x =
[[135 122 125  99 139]
 [129 128 139 118 136]
 [124 129 120 122 133]
 [143 123 136  99 150]
 [134 124 123 103 140]
 [112 133 133 141 120]
 [128 128 138 118 134]
 [124 130 138 127 130]
 [134 131 139 129 153]
 [101 134 121 153 107]
 [102 132 124 147 102]
 [142 125 132 100 151]]
Rows and columns are numbered from 1.
The top-left entry?
A: 135
The entry at row 3, column 1?
A: 124
The entry in row 1 and column 3?
A: 125
The entry in row 1 and column 2?
A: 122
The entry in the top-right corner: 139
The entry just right of 143?
A: 123
The entry at row 2, column 1?
A: 129
The entry just right of 141?
A: 120
The bottom-right entry: 151
The entry in the bottom-left corner?
A: 142
The entry just left of 121?
A: 134
The entry just right of 131?
A: 139

Questions about the table below. Rows and columns are numbered from 1.
1) The entry just left of the largest entry?
2) The entry in row 1 and column 3?
3) The bottom-left entry?
4) The bottom entry of the column that holds the smallest entry?
5) The entry at row 1, column 2?
6) The entry just right of the smallest entry?
7) The entry in the top-right corner?
[[128 128 127 128 128 128 127 127 129 129]
 [122 125 134 121 132 121 153 134 100 135]]
1) 121
2) 127
3) 122
4) 100
5) 128
6) 135
7) 129

Read these off the array that follows. Counting starts at 1.
1) Read off the entry just right of 125.
2) Read off the entry just left of the smallest entry.
3) Read off the entry in row 1 and column 2.
4) Read off the entry in the top-left corner.
5) Read off the top entry of the column that holds the smallest entry.
[[147 142 122 124 127]
 [145 138 125 119 131]
 [142 139 101 123 122]]
1) 119
2) 139
3) 142
4) 147
5) 122

[[104 136 120 113 137 125 128 132 124 144 106 116 115]
 [118 124 125 111 146 129 116 145 137 142 106 124 127]
 [110 126 137 115 139 120 134 129 141 146 110 130 114]
 [114 143 124 123 131 127 139 130 122 133 117 125 125]
 [139 135 115 134 122 140 124 134 112 128 137 119 138]
 [122 139 116 120 135 131 120 138 123 119 115 124 137]
 [133 131 114 134 117 136 125 125 108 130 137 116 128]
 [132 119 140 135 120 126 138 119 131 141 140 131 117]]
Indices start at 1.
The entry in row 2 and column 1 -> 118
The entry directly below 113: 111
The entry at row 3, column 1 -> 110
The top-right entry?
A: 115
The entry in row 1 and column 2?
A: 136
The bottom-left entry?
A: 132
The entry directly below 144 is 142
The entry at row 1, column 3 is 120
The entry in the top-left corner?
A: 104
The bottom-right entry?
A: 117
The entry at row 2, column 2?
A: 124
The entry in row 2 and column 3 -> 125

[[129 122 143 148 146 141 119 143 145 122 113 112 108 122 130 118]
 [120 116 144 145 140 137 117 144 144 133 120 110 106 116 137 111]
 [120 104 135 123 138 125 107 141 127 155 139 123 133 111 122 113]
 [124 144 135 146 115 142 143 121 137 139 125 107 107 113 145 106]
 [140 121 154 149 142 157 123 142 155 133 126 111 106 118 120 115]
 [131 104 130 117 141 124 108 140 125 125 125 136 138 130 108 133]
 [140 118 131 119 126 146 120 129 138 146 154 140 149 120 115 130]
 [142 120 138 125 133 138 121 132 140 128 140 143 141 131 112 138]
 [121 142 120 128 125 105 137 124 117 103 103 135 116 148 141 144]]
Rows and columns are numbered from 1.
Give the bottom-right entry.
144
The entry in the bottom-left corner -> 121
Give the top entry of the column that holds the largest entry.
141
The bottom entry of the column that holds the largest entry: 105
The entry in row 3 and column 2 -> 104
Give the entry directly above the largest entry.
142
The entry in row 1 and column 3: 143
The entry in row 3 and column 3: 135
The entry at row 3, column 1: 120
The entry at row 1, column 2: 122
The entry just left of 105 is 125
Give the entry in the top-left corner.
129
The top-right entry: 118
The entry at row 2, column 3 -> 144
The entry just left of the largest entry: 142
Give the entry in row 2 and column 1.
120
Give the entry just left of 136.
125
Give the entry directly above 127.
144
The entry directly below the largest entry -> 124
The entry just right of the largest entry: 123
Give the entry in row 2 and column 2.
116

W =
array([[104, 106, 109, 115, 104, 136, 102, 142, 154, 110],
       [132, 121, 121, 157, 132, 102, 114, 105, 143, 142],
       [101, 112, 116, 108, 102, 148, 112, 154, 144, 112],
       [146, 148, 148, 146, 127, 131, 117, 141, 145, 110],
       [138, 151, 157, 152, 120, 116, 120, 126, 143, 129]])
Rows and columns are numbered from 1.
The entry just left of 117 -> 131
The entry in row 1 and column 1: 104
The bottom-right entry is 129
Read off the entry at row 1, column 2.
Answer: 106
Read off the bottom entry of the column that holds the smallest entry.
Answer: 138
Read off the entry at row 2, column 3.
Answer: 121
Read off the entry at row 1, column 3.
Answer: 109
The entry at row 3, column 1: 101
The entry directly below the smallest entry: 146
The entry directly above 129 is 110
The entry in row 2 and column 1 is 132
Read off the entry in the top-right corner.
Answer: 110
Read off the entry just left of 141.
Answer: 117
The entry at row 3, column 2 is 112
The entry just left of 144: 154
